Here is a tiny trained network, its code and every weight. The questions are about switching its units off for an input and a class, where a switched-off unit gives its printed mean instead of its output.

import numpy as np


def w(rows, s, z=0):
    codes = np.array(rows[::2]) - 128.0
    scale = np.full(codes.shape[1], s)
    scale[-1] = z or s
    return codes * scale


def f(y):
    return y / 2 * (1 + np.tanh(0.7978845608 * (y + 0.044715 * y**3)))


def log_softmax(a):
    a = a - a.max(-1, keepdims=True)
    return a - np.log(np.exp(a).sum(-1, keepdims=True))


def net(x, mask):
    res = np.array(x, float).reshape(1, 6) / 4 @ E
    y = f(res @ A[0][:, :-1].T + A[0][:, -1])
    res = res + np.where(mask, y, B[0][:, -1]) @ B[0][:, :-1]
    return log_softmax(res[-1] @ U[:, :-1].T + U[:, -1])


A, B = {}, {}
E = w([
[96,252,48,217,160,172,57,61,198],'x0',
[121,124,118,119,110,132,124,119,122],'x1',
[167,167,107,203,43,192,237,209,120],'x2',
[148,161,64,104,84,30,72,253,146],'x3',
[163,55,72,159,109,38,183,61,229],'x4',
[212,174,131,50,214,169,165,134,172],'x5',
],0.0057)
A[0] = w([
[166,176,131,160,66,165,207,153,122,61],'n0',
[181,184,126,60,166,186,106,148,74,155],'n1',
[116,146,97,202,156,171,83,103,153,45],'n2',
[178,117,106,142,141,68,183,85,191,99],'n3',
[164,61,80,149,142,110,161,90,187,4],'n4',
[87,76,223,129,127,205,189,39,103,223],'n5',
[91,172,92,167,182,163,99,115,195,89],'n6',
[89,82,182,44,166,83,71,99,143,119],'n7',
[124,157,77,164,149,162,96,111,142,34],'n8',
[196,172,123,179,82,157,204,188,104,169],'n9',
[184,91,65,116,119,66,158,62,182,74],'n10',
[66,135,120,188,136,134,65,179,1,176],'n11',
[157,121,149,160,167,230,197,5,93,201],'n12',
[148,59,199,75,100,131,156,139,108,41],'n13',
[178,58,156,99,116,85,162,152,34,84],'n14',
[106,103,213,123,181,131,74,48,93,193],'n15',
[114,124,101,70,204,61,103,108,156,160],'n16',
[130,176,95,168,143,137,105,101,145,25],'n17',
[112,101,149,108,195,107,47,92,139,27],'n18',
[220,215,114,31,213,130,170,157,171,180],'n19',
[164,67,111,155,127,84,182,77,196,57],'n20',
[149,147,165,122,166,216,69,170,47,30],'n21',
[120,163,190,84,124,209,80,156,75,66],'n22',
[131,179,70,156,97,147,75,91,147,92],'n23',
[127,182,104,148,126,149,100,103,141,11],'n24',
[126,102,98,202,135,213,218,183,133,29],'n25',
[149,109,115,160,88,148,190,128,192,137],'n26',
],0.007,0.0031)
B[0] = w([
[41,222,98,43,200,154,66,79,60,182],'n0',
[90,130,179,212,37,146,153,122,187,201],'n1',
[203,58,59,68,167,168,205,215,101,163],'n2',
[112,166,207,170,89,188,153,138,209,180],'n3',
[84,74,220,126,165,236,115,205,200,156],'n4',
[168,137,40,112,61,88,99,146,165,254],'n5',
[159,72,47,103,161,105,183,207,103,180],'n6',
[75,220,74,71,193,134,157,138,121,199],'n7',
[175,34,119,83,154,186,197,207,128,146],'n8',
[50,201,89,47,150,100,58,65,76,229],'n9',
[80,154,208,174,82,207,110,186,218,189],'n10',
[104,146,172,223,51,101,158,160,193,227],'n11',
[183,138,87,144,28,13,71,150,138,251],'n12',
[195,38,40,66,222,187,212,210,126,183],'n13',
[186,78,13,86,175,167,241,191,133,210],'n14',
[105,199,90,95,95,143,104,144,156,210],'n15',
[62,189,105,126,120,92,94,99,119,187],'n16',
[179,62,88,80,181,204,209,187,117,145],'n17',
[69,215,117,73,212,154,104,91,102,157],'n18',
[174,188,108,227,37,52,200,54,106,233],'n19',
[56,128,204,141,101,219,118,192,211,182],'n20',
[75,109,196,168,122,236,139,182,213,190],'n21',
[79,80,188,167,107,205,134,172,253,195],'n22',
[194,101,48,65,155,142,231,193,112,175],'n23',
[177,80,102,92,183,243,186,232,133,136],'n24',
[52,181,105,53,211,168,24,113,112,179],'n25',
[67,197,145,121,106,135,93,100,158,179],'n26',
],0.0059,0.0058)
U = w([
[237,31,55,39,244,224,246,217,107,49],'0',
[61,103,253,185,108,242,129,161,220,34],'1',
[122,136,84,124,78,84,131,126,135,255],'2',
[51,206,107,23,217,165,51,73,74,79],'3',
[206,132,84,134,30,36,71,166,138,168],'4',
[147,142,119,202,48,64,181,104,112,208],'5',
[245,55,214,212,201,97,90,5,17,37],'6',
],0.006,0.0047)

Each question gives the input, the list of numbers given to net, and the class t.
The units are the neurons (one row each of A and B). Each row of codes is followed by its name. A weight is (code - 128) times the scale printed after its matrix; where a second scale follows, it is the last column's (A, B and U).
mask holds one flag per neuron, in row order. A switched-off neuron (its flag False) gives its mean, the last column of its row in B, instead of its output. The means were averaged over made-up inputs and are rounded, as every weight is.
A unit's drop is (log p(t) with every unit on - log p(t) with that unit switched off) / (log p(t) with every unit on - log p(t) with every unit switched off).
The circuit of an input: a set's keep is (log p(t) with only the set's units on - log p(t) with every unit switched off) / (log p(t) with every unit on - log p(t) with every unit switched off). Starting from the 12 units with the biggest drops (on a tie, the unit counted first), units are removed one at a time, each time the one whose removal leaves the highest keep (on an exact tie, the one counted first), for as long as the keep stays at least 0.8.
units of the circuit, in order: the units of the circuit, biggest drop first
k most important neurons: the k neurons with the biggest drops, biggest first
drop when u is switched off: that unit's drop, to one decimal
input [-1,2,4,0,0,-3], class 3: 2 most important neurons -> [n19 n12]
input [2,0,-2,-7,-2,3], class 4: units of the circuit, in order -> [n12 n5]
input [-8,7,8,-8,-3,-6], class 0: units of the circuit, in order -> [n13]
input [-4,4,6,-4,8,8], class 1: 2 most important neurons -> [n20 n4]
input [-7,-8,6,-3,4,7], class 2: units of the circuit, in order -> [n9 n26]
input [-3,4,8,7,3,8], class 3: units of the circuit, in order -> [n9 n0]
input [6,-5,3,-2,-2,3], class 0: units of the circuit, in order -> [n2 n6]
input [0,-2,-5,-7,-3,6], class 4: units of the circuit, in order -> [n12 n5]
input [0,6,-4,-8,-5,-7], class 4: 2 most important neurons -> [n5 n12]
input [2,5,3,3,-4,6], class 5: 2 most important neurons -> [n19 n1]
input [1,5,-7,0,7,4], class 1: units of the circuit, in order -> [n10 n20]
input [-8,3,-7,-7,-8,3], class 0: 4 most important neurons -> [n13 n14 n7 n5]
input [1,4,-8,8,-1,4], class 3: 2 most important neurons -> [n18 n7]
input [5,2,1,-8,8,8], class 1: 3 most important neurons -> [n4 n20 n10]
input [-3,4,-3,-5,-7,5], class 1: units of the circuit, in order -> [n22]
input [-3,0,-2,-1,-7,6], class 1: 2 most important neurons -> [n21 n22]
input [4,-7,3,-8,-1,0], class 4: 2 most important neurons -> [n12 n5]
input [-2,5,6,6,-6,-3], class 1: 2 most important neurons -> [n11 n12]
input [-6,-6,-7,7,0,-1], class 3: 3 most important neurons -> [n7 n16 n18]
input [-1,4,2,-7,-6,2], class 4: units of the circuit, in order -> [n12]
input [8,-8,-6,-7,-2,7], class 0: 2 most important neurons -> [n2 n6]
input [6,2,-4,1,5,-5], class 0: drop when n7 is switched off -> 0.0
input [-4,4,5,4,7,2], class 1: drop when n4 is switched off -> 0.1
